Here is a tiny trained network, its code and every weight. The questions are about switching its units off for an input and a class, where a switched-off unit gives its printed mean instead of its output.

import numpy as np


def w(rows, s, z=0):
    codes = np.array(rows[::2]) - 128.0
    scale = np.full(codes.shape[1], s)
    scale[-1] = z or s
    return codes * scale


def f(y):
    return np.maximum(y, 0)


def log_softmax(a):
    a = a - a.max(-1, keepdims=True)
    return a - np.log(np.exp(a).sum(-1, keepdims=True))


def net(x, mask):
    res = np.array(x, float).reshape(1, 7) / 4 @ E
    y = f(res @ A[0][:, :-1].T + A[0][:, -1])
    res = res + np.where(mask, y, B[0][:, -1]) @ B[0][:, :-1]
    return log_softmax(res[-1] @ U[:, :-1].T + U[:, -1])


A, B = {}, {}
E = w([
[111,120,85,237,153,27],'x0',
[150,239,70,130,181,113],'x1',
[196,168,144,208,2,141],'x2',
[75,199,102,191,155,209],'x3',
[181,132,213,173,160,70],'x4',
[103,143,151,156,7,91],'x5',
[156,152,149,121,144,225],'x6',
],0.0078)
A[0] = w([
[156,97,121,177,131,90,217],'N1',
[86,97,87,160,108,97,218],'N2',
[184,184,93,208,128,170,196],'N3',
[207,144,158,119,146,188,172],'N4',
[166,137,122,132,145,86,162],'N5',
[142,166,144,191,136,102,254],'N6',
[155,138,95,119,5,139,203],'N7',
[151,133,87,105,155,72,157],'N8',
[111,126,94,89,158,72,121],'N9',
[100,135,118,68,135,159,84],'N10',
],0.015,0.0071)
B[0] = w([
[124,69,128,80,181,125,203],'N1',
[165,90,168,59,144,191,208],'N2',
[72,31,128,132,179,175,221],'N3',
[131,32,38,97,75,1,209],'N4',
[168,146,133,53,193,132,172],'N5',
[115,92,137,96,175,180,213],'N6',
[176,54,159,185,70,139,254],'N7',
[88,196,142,16,186,116,185],'N8',
[145,211,209,87,91,149,186],'N9',
[158,165,97,199,27,134,175],'N10',
],0.009,0.014)
U = w([
[126,162,173,148,110,121,86],'0',
[147,38,107,121,119,129,183],'1',
[114,162,146,4,184,124,192],'2',
[69,169,130,154,147,231,125],'3',
[163,179,111,104,129,61,2],'4',
[193,124,177,155,74,146,67],'5',
[93,201,44,97,119,149,76],'6',
[136,177,173,135,126,145,99],'7',
],0.011,0.0059)

Each question gives the input, the list of numbers given to net, and the class t.
The units are the neurons (one row each of A and B). Each row of codes is followed by its name. A weight is (code - 128) times the scale printed after its matrix; where a second scale follows, it is the last column's (A, B and U).
mask holds one flag per neuron, in row order. A switched-off neuron (its flag False) gives its mean, the last column of its row in B, instead of its output. The means were averaged over made-up inputs and are rounded, as every weight is.
A unit's drop is (log p(t) with every unit on - log p(t) with that unit switched off) / (log p(t) with every unit on - log p(t) with every unit switched off).
The circuit of an input: a set's keep is (log p(t) with only the set's units on - log p(t) with every unit switched off) / (log p(t) with every unit on - log p(t) with every unit switched off). Starting from all 10 units, units are removed one at a time, each time the one whose removal leaves the highest keep (on an exact tie, the one counted first), for as long as the keep stays at least 0.8.
units of the circuit, in order: the units of the circuit, biggest drop first
most important unit: the unit with the biggest drop
k most important neurons: the k neurons with the biggest drops, biggest first
drop of u: that unit's drop, to one decimal
input [4,2,-3,-1,-6,5,6], class 3: units of the circuit, in order : N4
input [-2,-7,-6,6,-3,8,0], class 5: 2 most important neurons : N3, N4
input [3,-1,4,-4,8,-4,0], class 2: 2 most important neurons : N7, N5
input [1,8,-6,3,-5,3,5], class 6: units of the circuit, in order : N10, N2
input [-1,-1,-6,4,0,7,8], class 3: 3 most important neurons : N7, N4, N1
input [-2,-6,7,4,-7,-2,-5], class 5: units of the circuit, in order : N4, N7
input [-2,4,1,6,-3,-7,-1], class 1: units of the circuit, in order : N4, N3
input [-8,5,-4,7,-1,3,2], class 6: units of the circuit, in order : N7, N10, N2
input [-1,7,6,6,7,-6,0], class 1: 2 most important neurons : N4, N3
input [-8,-3,7,-1,5,8,3], class 1: 3 most important neurons : N4, N9, N10
input [-8,2,-4,1,-8,-4,-1], class 6: 2 most important neurons : N10, N7
input [-5,-3,-7,1,0,2,-2], class 5: 2 most important neurons : N10, N8
input [-3,5,3,-4,-5,6,-2], class 5: 2 most important neurons : N4, N7
input [5,0,7,-8,-6,-7,1], class 2: most important unit : N8
input [-6,8,-6,3,-8,-6,4], class 6: drop of N10 : 0.4
input [-7,-8,-5,1,0,-7,6], class 1: drop of N4 : 0.3
input [-5,3,5,-8,7,5,6], class 1: drop of N4 : 0.5
input [2,8,5,4,-2,6,7], class 1: drop of N3 : 0.1
